Below are the code and all the weights of a small trained network. Each question names an input and a target symbol and asks about switching units off, where a switched-off unit gives its printed mean instead of its output.

import numpy as np


def w(rows, s, z=0):
    codes = np.array(rows[::2]) - 128.0
    scale = np.full(codes.shape[1], s)
    scale[-1] = z or s
    return codes * scale


def norm(h):
    return h / np.sqrt((h * h).mean(-1, keepdims=True) + 1e-5)


def f(y):
    return np.maximum(y, 0)


def softmax(a):
    e = np.exp(a - a.max(-1, keepdims=True))
    return e / e.sum(-1, keepdims=True)


def log_softmax(a):
    a = a - a.max(-1, keepdims=True)
    return a - np.log(np.exp(a).sum(-1, keepdims=True))


def net(x, mask):
    ids = ['αβγζλξτφω'.index(c) for c in x.split()]
    T = len(ids)
    res = E[ids] + P[:T]
    u = 0
    for l in range(3):
        r = norm(res)
        for j in range(2):
            rows = slice(2 * j, 2 * j + 2)
            q, k, v = (r @ M[l][rows].T for M in (Q, K, V))
            z = softmax(np.where(np.tri(T) > 0, q @ k.T / 2**0.5, -1e9)) @ v
            o = O[l][rows]
            res = res + np.where(mask[u + j], z, o[:, -1]) @ o[:, :-1]
        u += 2
        y = f(norm(res) @ A[l][:, :-1].T + A[l][:, -1])
        res = res + np.where(mask[u : u + 4], y, B[l][:, -1]) @ B[l][:, :-1]
        u += 4
    return log_softmax(norm(res)[-1] @ U[:, :-1].T + U[:, -1])


Q, K, V, O, A, B = {}, {}, {}, {}, {}, {}
E = w([
[110,188,128,110,144,96,196,96,140,139,161],'α',
[137,181,155,121,139,51,124,110,98,145,135],'β',
[129,173,181,123,155,95,132,55,125,147,120],'γ',
[96,164,144,129,184,142,93,84,103,138,159],'ζ',
[141,105,131,133,78,132,92,133,94,178,186],'λ',
[166,120,104,88,172,142,212,126,137,254,59],'ξ',
[112,87,77,101,165,168,203,151,104,45,110],'τ',
[115,92,68,119,139,121,76,110,63,64,45],'φ',
[67,166,31,141,142,28,99,160,142,73,58],'ω',
],0.026)
P = w([
[184,229,85,47,115,174,92,126,83,127,162],'0',
[215,160,43,93,187,140,99,69,162,134,203],'1',
[130,196,119,58,112,150,99,142,78,114,148],'2',
[184,127,78,115,181,129,114,116,145,137,192],'3',
[89,173,154,71,109,134,105,163,80,109,135],'4',
[145,93,88,149,161,109,127,124,153,150,174],'5',
[69,137,168,102,102,126,112,174,87,102,116],'6',
[119,56,108,174,167,103,136,143,151,159,153],'7',
[50,110,187,142,93,126,127,178,90,108,85],'8',
[94,28,141,212,165,110,159,178,153,162,118],'9',
[2,73,197,161,84,123,135,179,77,104,57],'10',
],0.02)
Q[0] = w([
[231,44,94,159,118,58,188,114,239,158,73],'L0H0',
[254,117,67,177,147,179,109,122,196,161,116],'L0H0',
[53,150,106,82,185,90,154,106,17,125,174],'L0H1',
[57,109,231,37,86,133,87,134,32,182,98],'L0H1',
],0.0098)
K[0] = w([
[226,166,101,19,118,58,174,82,141,141,89],'L0H0',
[252,206,97,59,133,122,131,67,156,135,137],'L0H0',
[90,39,136,220,124,80,111,148,116,122,83],'L0H1',
[102,29,197,112,115,166,159,173,91,166,90],'L0H1',
],0.013)
V[0] = w([
[93,119,32,146,152,226,2,176,187,149,155],'L0H0',
[149,118,99,137,40,54,208,65,148,146,94],'L0H0',
[21,153,173,140,210,124,82,57,163,131,122],'L0H1',
[196,172,125,162,195,91,91,108,137,138,43],'L0H1',
],0.0054)
O[0] = w([
[87,155,134,220,185,243,95,128,57,151,144,99],'L0H0',
[126,39,64,92,128,98,96,36,159,101,109,2],'L0H0',
[184,175,170,163,233,146,163,229,130,116,119,83],'L0H1',
[205,104,98,101,220,133,93,255,134,106,145,45],'L0H1',
],0.0071,0.0019)
A[0] = w([
[223,124,158,217,141,46,62,90,165,162,143,2],'L0N0',
[162,116,153,85,243,106,185,89,127,55,60,84],'L0N1',
[185,44,186,229,160,176,123,1,207,175,240,60],'L0N2',
[201,70,120,210,92,141,104,140,153,164,158,62],'L0N3',
],0.0076,0.0057)
B[0] = w([
[62,50,222,1,156,67,112,113,130,145,173,201],'L0N0',
[61,129,103,38,81,159,73,102,167,100,117,206],'L0N1',
[222,234,190,79,131,112,134,205,214,30,33,254],'L0N2',
[171,159,88,125,58,227,90,243,161,190,67,184],'L0N3',
],0.0096,0.0054)
Q[1] = w([
[125,180,158,105,167,153,133,166,145,109,122],'L1H0',
[100,133,120,69,136,105,113,144,126,168,119],'L1H0',
[4,161,107,33,96,124,81,180,67,217,105],'L1H1',
[57,175,186,122,56,111,128,85,72,157,152],'L1H1',
],0.011)
K[1] = w([
[146,156,165,211,166,118,140,191,116,112,86],'L1H0',
[87,111,142,111,119,80,85,186,121,157,121],'L1H0',
[2,1,149,189,138,102,158,214,142,89,26],'L1H1',
[60,36,158,192,118,115,204,194,124,155,1],'L1H1',
],0.0091)
V[1] = w([
[132,84,147,103,156,127,35,158,135,144,65],'L1H0',
[101,154,94,89,116,147,101,129,139,149,94],'L1H0',
[130,191,148,189,85,100,62,118,164,68,182],'L1H1',
[152,83,145,90,136,146,125,133,85,2,169],'L1H1',
],0.0088)
O[1] = w([
[114,141,108,68,77,118,144,149,128,61,182,190],'L1H0',
[171,176,163,143,63,81,100,2,173,125,114,252],'L1H0',
[56,169,123,136,119,208,115,66,178,121,92,183],'L1H1',
[216,177,136,158,62,155,200,132,118,126,42,138],'L1H1',
],0.0088,0.0041)
A[1] = w([
[178,58,100,88,167,145,167,115,138,124,115,167],'L1N0',
[141,117,141,137,91,142,81,125,129,55,104,21],'L1N1',
[122,127,123,148,147,123,152,110,227,111,199,59],'L1N2',
[134,59,148,101,175,61,108,139,89,166,251,1],'L1N3',
],0.014,0.0069)
B[1] = w([
[88,130,140,177,104,145,135,84,115,124,167,233],'L1N0',
[122,87,106,104,171,135,122,140,114,227,158,173],'L1N1',
[179,181,159,163,60,105,182,157,92,106,91,192],'L1N2',
[143,81,131,84,163,48,187,163,88,162,254,252],'L1N3',
],0.017,0.0039)
Q[2] = w([
[245,77,74,131,130,165,128,122,118,130,141],'L2H0',
[156,110,127,137,176,126,165,143,251,76,167],'L2H0',
[179,125,112,161,135,87,103,131,191,162,156],'L2H1',
[117,128,167,52,137,116,121,147,124,147,87],'L2H1',
],0.016)
K[2] = w([
[188,209,68,72,167,157,132,54,119,116,188],'L2H0',
[195,230,174,103,184,120,147,46,128,156,191],'L2H0',
[254,204,102,30,113,189,122,88,154,131,211],'L2H1',
[92,135,203,158,183,111,104,131,201,166,22],'L2H1',
],0.0095)
V[2] = w([
[255,135,182,137,56,169,54,86,114,202,205],'L2H0',
[72,187,202,128,74,166,221,174,144,73,233],'L2H0',
[63,56,178,148,131,145,134,87,210,33,136],'L2H1',
[54,195,66,188,101,11,133,143,120,85,172],'L2H1',
],0.0079)
O[2] = w([
[7,49,176,135,100,104,127,103,57,126,77,255],'L2H0',
[145,146,106,156,170,103,108,82,66,130,103,178],'L2H0',
[85,177,163,59,88,132,91,44,49,148,128,68],'L2H1',
[72,53,75,178,136,172,49,90,121,144,108,140],'L2H1',
],0.012,0.009)
A[2] = w([
[195,155,148,177,69,130,159,130,109,138,144,79],'L2N0',
[174,92,198,69,44,198,153,248,160,104,149,34],'L2N1',
[130,115,43,105,122,222,12,140,185,175,214,2],'L2N2',
[133,105,151,184,113,168,137,136,127,181,160,145],'L2N3',
],0.015,0.0083)
B[2] = w([
[120,109,85,131,66,141,141,178,67,170,101,162],'L2N0',
[138,34,179,74,196,185,76,158,138,184,60,250],'L2N1',
[80,251,58,101,29,164,91,137,164,162,227,156],'L2N2',
[170,189,111,104,186,101,129,67,160,84,125,174],'L2N3',
],0.019,0.012)
U = w([
[141,139,90,157,151,123,202,32,199,195,105,91],'α',
[103,130,31,122,124,50,74,160,144,48,79,87],'β',
[143,224,152,2,88,72,141,98,119,63,83,5],'γ',
[136,221,152,199,197,170,118,162,78,90,151,111],'ζ',
[30,106,171,184,88,166,109,59,67,86,150,142],'λ',
[129,107,132,95,131,71,167,148,79,146,227,112],'ξ',
[193,170,104,159,34,131,194,146,46,127,83,156],'τ',
[137,79,137,78,123,192,109,153,147,153,87,200],'φ',
[89,198,92,115,56,165,104,159,198,152,191,184],'ω',
],0.0067,0.0033)

Each question gives the input, a string of symbols that net reads in full, and the target symbol t.
The units are the heads (2 rows each of Q, K, V and O) and the neurons (one row each of A and B). Each row of codes is followed by its name. A weight is (code - 128) times the scale printed after its matrix; where a second scale follows, it is the last column's (O, A, B and U).
mask holds one flag per unit, layer by layer, with each layer's heads first. A switched-off unit (its flag False) gives its mean, the last column of its rows in O or B, instead of its output. The means were averaged over made-up inputs and are rounded, as every weight is.
A unit's drop is (log p(t) with every unit on - log p(t) with that unit switched off) / (log p(t) with every unit on - log p(t) with every unit switched off).
The circuit of an input: a set's keep is (log p(t) with only the set's units on - log p(t) with every unit switched off) / (log p(t) with every unit on - log p(t) with every unit switched off). Starting from the 12 units with the biggest drops (on a tie, the unit counted first), units are removed one at a time, each time the one whose removal leaves the highest keep (on an exact tie, the one counted first), for as long as the keep stays at least 0.8.
units of the circuit, in order: the units of the circuit, biggest drop first
k most important neurons: the k neurons with the biggest drops, biggest first
k most important neurons of layer l: the k neurons of layer l with the biggest drops, biggest first
which heads matter: for each layer, one digit per head in row order, 1 if its drop is at least 0.15 and else 0, layers parted by /
drop when u is switched off: that unit's drop, to one decimal
input λ γ ω β λ, target ω: units of the circuit, in order => L2N2; L2H0
input ζ α ξ ω φ, target ω: most important neuron of layer 2 => L2N2
input γ α λ τ β, target τ: units of the circuit, in order => L1H1; L2N0
input α ξ λ ω β, target ω: units of the circuit, in order => L2H0; L2H1; L2N2
input ω λ λ φ β, target φ: which heads matter => 00 / 00 / 10
input β γ β β γ λ β β γ α ζ, target ζ: units of the circuit, in order => L2H0; L0H1
input ξ λ β λ γ α λ ξ, target α: units of the circuit, in order => L1N0; L2N3
input β γ λ ξ λ λ ω λ γ, target ω: which heads matter => 00 / 00 / 10
input ξ γ γ ξ γ, target ξ: units of the circuit, in order => L1H1; L1N3
input ζ β λ β λ λ λ β λ, target λ: which heads matter => 01 / 00 / 00
input λ λ γ ξ α λ λ γ, target γ: units of the circuit, in order => L0N2; L2N1
input λ λ λ λ λ γ γ λ γ γ β, target γ: units of the circuit, in order => L0H0; L2H0; L2N1
input λ τ τ γ λ, target τ: units of the circuit, in order => L1H1; L2N0
input λ γ λ λ λ τ, target λ: units of the circuit, in order => L1N0
input ω λ λ, target ω: which heads matter => 00 / 00 / 00
input α γ γ φ λ β γ β γ τ γ, target τ: 2 most important neurons of layer 2 => L2N0; L2N1
input γ ξ λ ξ α β β, target β: which heads matter => 10 / 00 / 11
input λ λ γ τ α ξ λ λ ζ β, target ξ: which heads matter => 00 / 00 / 00
input λ γ ξ, target ξ: 2 most important neurons => L0N2; L1N3
input α α α ξ ζ ζ γ, target ζ: which heads matter => 11 / 00 / 10
input φ γ λ λ β λ λ α λ γ τ, target τ: 3 most important neurons => L2N1; L0N2; L1N0
input γ λ λ γ γ ω ω τ γ, target ω: which heads matter => 00 / 00 / 11
input λ λ λ ξ ζ β β, target ζ: most important neuron of layer 2 => L2N1
input β ξ φ ζ, target ζ: which heads matter => 10 / 00 / 00
input α β β ω λ β β β β, target β: 2 most important neurons of layer 0 => L0N2; L0N0
input α α λ λ φ λ λ λ λ α α, target λ: drop when L2H0 is switched off => 0.0
